[128 = 0]

[150 125 151 134  87  98 133 119  98 131 117 139 128 158 115 143 125 150
 141 135 126 139 103 118 130 139  93 146 192 113 132 104 149 137 121 104
 135 113 124 109 131]  (80)
[ 98 113 112 126 109 110 130 140 168 156 116 140 142 148  88 123 126 126
 134 126 135 135  73 143 119 124 116 160 155 132 147  81 140 110 133 118
 111 143 182 120 131]  (84)
[ 61 123 107 129 115  79  54 176 117 154 121 101 126 143 107 165 106 110
 123  89  73 102  49 114  81 125 159 158 134 141 129  85 107 123 113  86
 124  51 139 141 164]  (80)
[ 98 113 124  88  97  52  65 155 109 171  92 101 119 170  78 163 113 101
 141  96 100  97  22 107 112 123 176 159 149 133 123  87 130 127  91 118
 133  89 156 133 157]  (80)
[120  65  90 121  72  74 155  97 145 148  50 128 119 195  70 126 125  77
 154 120 165 103  90 105 169 135 101 122 146 118 137  81 154 123 134 116
 141 135 155 115 168]  (83)
[109 109 125 122 109 121 116 127 153 134 152 141 159 136 117 121 133 114
 132 142 127 131  95 109 110 130 111 138 134 142 140  91 135 124 138 101
  93 103 143 125 150]  (83)
[112 107  84 131  81  68 143 140 137 122  73 117 133 193 119 144 147 132
 128 128 128 198  64 122 160 121  86 139 143 133 181  89 142 126 146  97
 125 176 153 105 201]  (84)
[101 129 110 108 148 130 103 147 204 135 162 141 165 108 138 105 122  99
 119 139 126 229 102 153  88 123 133 105 114 141 156  97 119 118 146 125
  79 154 163 121 177]  (80)
[103 127  87 132 101 121 104 125 155 151  79 157 130 163  80 125 134 129
 150 122 124 163  63 135 107 124 112 139 147 131 128  86 141 137 144 147
 112 161 184 122 169]  (84)
[114 101 120 103 115  87 115 156 172 162 116 146 156 132  99 129 156  72
 132 120 159 174  74 137  84 123  78 142 144 163 163  84 114 111 130 129
  71 107 132 124 183]  (80)
[105 136  87 130 126 101 114 122 144 152 125 138 119 154 114 124 167 136
 136 129 104 157  80 128 115 119 131 136 164 136 141 108 139 131 126 149
 100 162 187 112 135]  (84)
[143 143 121 129  70  92 139 108  89 149  76 139 120 167  83 133 135 128
 150 133 151 144  79 140 143 134  86 157 153 129 139 109 162 133 120 133
 125 120 128 115 162]  (80)
[ 63 115 112 119 115 111 107 170 178 161 128 130 147 165  95 144 133 119
 126  98 102 178  43 177  89 119 118 148 133 139 172  88 128 108 133 136
  96 127 176 119 176]  (86)
[126 133 134 128  91 109 129  97   4 138  78 153 130 143  97 143 113 132
 140 140 123 127 114 122 137 164  98 152  86 109 125 118 171 135 117 121
 150 116 135 130 134]  (80)
[128  97 103 115  90  68 104 117 106 165  79 126 120 140  84 145 114  84
 136 122 148 115  69 109 121 128 152 136 120 138 133  89  88 101 107 127
 122 101 127 137 143]  (84)
[134 129 116 133  96  73 136 113 102 151  62 132 130 149 114 133 136 114
 143 129 131 171  98 131 147 131  90 146 122 110 143  99 139 123 129 131
 133 135 106 111 175]  (86)
[ 93 102 122 109 135  91 101 220 167 147 160 139 154 138 105 133 124 126
 114 113 106 189  67 169  88 127 107 136 141 140 167 107 143  97 135 116
  85 127 161 117 157]  (86)
[104 152 101 138 121 114 114  95  96 160 102 159 129 118  99 110 113 107
 148 123 137 123 124 130 113 137 136 138 129 118 104 131 146 123 119 186
 152 137 161 135 122]  (80)
[154  98 135 138 102 110 143 154 164 134 143 149 148 170 123 124 138 150
 134 156 134 205  77  95 120 132  60 126 176 165 155  73 155 143 137  84
  89 126 141 114 175]  (79)
[108 154 113 132 116 105 150 101  98 130  71 147 129 153  96 131 138 152
 145 133 134 192 106 162 153 144  73 165 136 129 152 136 168 137 131 156
 151 136 150 100 143]  (83)
[104 101 120 119  84  75 120 143 129 147  45 130 108 165  85 160 108  85
 123 119 130 149  48 144 137 146  97 159 146 137 185  94 152 103 117  81
 122 105 131 104 183]  (86)
[100 167  90 117 107  80 116 149  96 158  63 144 140 160 105 140 127 118
 144 128 127 232  66 155 122 135  98 136 133 112 147 117 151 139 141 160
 137 166 149 111 166]  (79)
[157 161 135 132 118  98 115 101  90 125 115 178 147 123 101 107 113 104
 151 147 124 199 114 156  98 138  79 138 121 124 117 107 136 130 168 178
 105 119 135 103 146]  (79)
[114 111 113 115 105  90 108 107 143 155  99 176 187 136 105 124 133  90
 137 147 136 198  77 150 116 134 118 142 138 137 151 100 153 114 168 147
  87 131 154 102 153]  (86)
[136 102 136 118 106 104 132 133 122 127 140 139 136 146 108 130 127 107
 131 139 137 135 119  97 129 123  78 135 154 138 146  97 156 131 131 104
 118 111 108 122 150]  (79)
